Below is a small trained network, with its code and all its weights. Each question gives an input and a target symbol and asks what happens when units are switched off, that is, made to give their printed mean instead of their output.

import numpy as np


def w(rows, s, z=0):
    codes = np.array(rows[::2]) - 128.0
    scale = np.full(codes.shape[1], s)
    scale[-1] = z or s
    return codes * scale


def norm(h):
    return h / np.sqrt((h * h).mean(-1, keepdims=True) + 1e-5)


def f(y):
    return y / 2 * (1 + np.tanh(0.7978845608 * (y + 0.044715 * y**3)))


def softmax(a):
    e = np.exp(a - a.max(-1, keepdims=True))
    return e / e.sum(-1, keepdims=True)


def log_softmax(a):
    a = a - a.max(-1, keepdims=True)
    return a - np.log(np.exp(a).sum(-1, keepdims=True))


def net(x, mask):
    ids = ['ΔΘΛΣΨΩβεζημπτφ'.index(c) for c in x.split()]
    T = len(ids)
    res = E[ids] + P[:T]
    r = norm(res)
    for j in range(3):
        rows = slice(2 * j, 2 * j + 2)
        q, k, v = (r @ M[0][rows].T for M in (Q, K, V))
        z = softmax(np.where(np.tri(T) > 0, q @ k.T / 2**0.5, -1e9)) @ v
        o = O[0][rows]
        res = res + np.where(mask[j], z, o[:, -1]) @ o[:, :-1]
    y = f(norm(res) @ A[0][:, :-1].T + A[0][:, -1])
    res = res + np.where(mask[3:19], y, B[0][:, -1]) @ B[0][:, :-1]
    return log_softmax(norm(res)[-1] @ U[:, :-1].T + U[:, -1])


Q, K, V, O, A, B = {}, {}, {}, {}, {}, {}
E = w([
[149,4,111],'Δ',
[163,64,101],'Θ',
[96,100,112],'Λ',
[160,143,102],'Σ',
[171,89,147],'Ψ',
[160,137,190],'Ω',
[98,139,24],'β',
[161,119,197],'ε',
[117,54,170],'ζ',
[96,60,130],'η',
[188,65,172],'μ',
[111,91,102],'π',
[117,60,123],'τ',
[125,93,75],'φ',
],0.021)
P = w([
[77,130,132],'0',
[106,1,55],'1',
[110,49,138],'2',
[185,76,142],'3',
[121,58,125],'4',
[173,93,162],'5',
[206,100,143],'6',
[106,71,148],'7',
[239,107,138],'8',
[141,68,122],'9',
[213,78,106],'10',
],0.0097)
Q[0] = w([
[22,195,115],'head 1',
[135,129,124],'head 1',
[95,129,116],'head 2',
[200,11,128],'head 2',
[216,138,240],'head 3',
[112,207,43],'head 3',
],0.011)
K[0] = w([
[219,113,102],'head 1',
[130,138,125],'head 1',
[121,151,139],'head 2',
[153,201,77],'head 2',
[246,133,64],'head 3',
[28,45,181],'head 3',
],0.014)
V[0] = w([
[2,126,150],'head 1',
[129,151,202],'head 1',
[71,158,202],'head 2',
[117,7,168],'head 2',
[131,93,83],'head 3',
[102,155,106],'head 3',
],0.028)
O[0] = w([
[51,2,143,127],'head 1',
[70,113,36,132],'head 1',
[47,95,74,4],'head 2',
[174,48,120,209],'head 2',
[166,100,195,181],'head 3',
[73,151,168,77],'head 3',
],0.019,0.016)
A[0] = w([
[126,128,136,45],'neuron 1',
[100,135,122,31],'neuron 2',
[82,69,195,177],'neuron 3',
[212,123,118,74],'neuron 4',
[83,175,206,235],'neuron 5',
[101,31,118,254],'neuron 6',
[166,122,136,121],'neuron 7',
[128,27,110,88],'neuron 8',
[191,109,96,253],'neuron 9',
[223,148,184,216],'neuron 10',
[7,112,52,109],'neuron 11',
[59,51,124,77],'neuron 12',
[203,115,128,180],'neuron 13',
[112,142,114,48],'neuron 14',
[184,80,118,231],'neuron 15',
[168,175,80,44],'neuron 16',
],0.014,0.0019)
B[0] = w([
[150,121,107,124],'neuron 1',
[139,112,126,118],'neuron 2',
[105,196,148,145],'neuron 3',
[164,97,56,199],'neuron 4',
[118,203,85,141],'neuron 5',
[16,188,148,166],'neuron 6',
[144,116,96,161],'neuron 7',
[34,164,98,170],'neuron 8',
[136,106,81,196],'neuron 9',
[139,194,37,250],'neuron 10',
[131,252,85,136],'neuron 11',
[124,173,194,136],'neuron 12',
[158,89,70,209],'neuron 13',
[133,120,138,119],'neuron 14',
[133,106,101,207],'neuron 15',
[149,180,126,137],'neuron 16',
],0.02,0.015)
U = w([
[173,103,189,154],'Δ',
[99,70,134,64],'Θ',
[111,84,184,84],'Λ',
[144,248,193,136],'Σ',
[152,170,165,134],'Ψ',
[144,114,86,104],'Ω',
[127,115,172,98],'β',
[125,121,135,54],'ε',
[124,80,159,104],'ζ',
[101,101,177,121],'η',
[70,167,70,253],'μ',
[128,107,163,40],'π',
[96,130,129,132],'τ',
[164,118,187,104],'φ',
],0.016,0.0053)

Each question gives the input, a string of symbols that net reads in full, and the target symbol t.
The units are the heads (2 rows each of Q, K, V and O) and the neurons (one row each of A and B). Each row of codes is followed by its name. A weight is (code - 128) times the scale printed after its matrix; where a second scale follows, it is the last column's (O, A, B and U).
mask holds one flag per unit, heads first, then neurons. A switched-off unit (its flag False) gives its mean, the last column of its rows in O or B, instead of its output. The means were averaged over made-up inputs and are rounded, as every weight is.
A unit's drop is (log p(t) with every unit on - log p(t) with that unit switched off) / (log p(t) with every unit on - log p(t) with every unit switched off).
The circuit of an input: a set's keep is (log p(t) with only the set's units on - log p(t) with every unit switched off) / (log p(t) with every unit on - log p(t) with every unit switched off). Starting from the 12 units with the biggest drops (on a tie, the unit counted first), units are removed one at a time, each time the one whose removal leaves the highest keep (on an exact tie, the one counted first), for as long as the keep stays at least 0.8.
circuit, biggest first: the units of the circuit, biggest drop first
most important unit: the unit with the biggest drop
top k neurons: the k neurons with the biggest drops, biggest first
which heads matter: for each layer, one digit per head in row order, 1 if its drop is at least 0.15 and else 0, layers parted by /
drop of u: that unit's drop, to one decimal
input Ω η ε, target μ: which heads matter : 011
input Ω ε Ω ζ Δ, target μ: circuit, biggest first : head 2; neuron 6; neuron 8
input Ω Ω φ, target μ: which heads matter : 011
input Σ φ Ω Ω ζ ζ Ω, target Σ: circuit, biggest first : head 2; head 3
input Ω τ ζ, target μ: which heads matter : 001
input Ω β τ, target μ: circuit, biggest first : head 1; head 3; neuron 6; neuron 8
input Σ ζ Ω Ω ζ Ω ε, target Σ: which heads matter : 010
input Ω Δ ε Ω ζ Λ, target μ: most important unit : head 2
input Ω Ψ Ω Ω Ω Δ Ω Λ ε, target μ: circuit, biggest first : neuron 8; neuron 6; head 2
input Ω π Ω, target μ: top 3 neurons : neuron 6; neuron 8; neuron 11
input Σ ε η, target Σ: drop of head 2 : 0.5
input Σ Ω ζ Δ, target Σ: drop of neuron 14 : 0.0
input Ω Ω τ, target μ: drop of neuron 11 : 0.2
input Σ Θ Ω τ Ω Θ, target Σ: circuit, biggest first : head 2
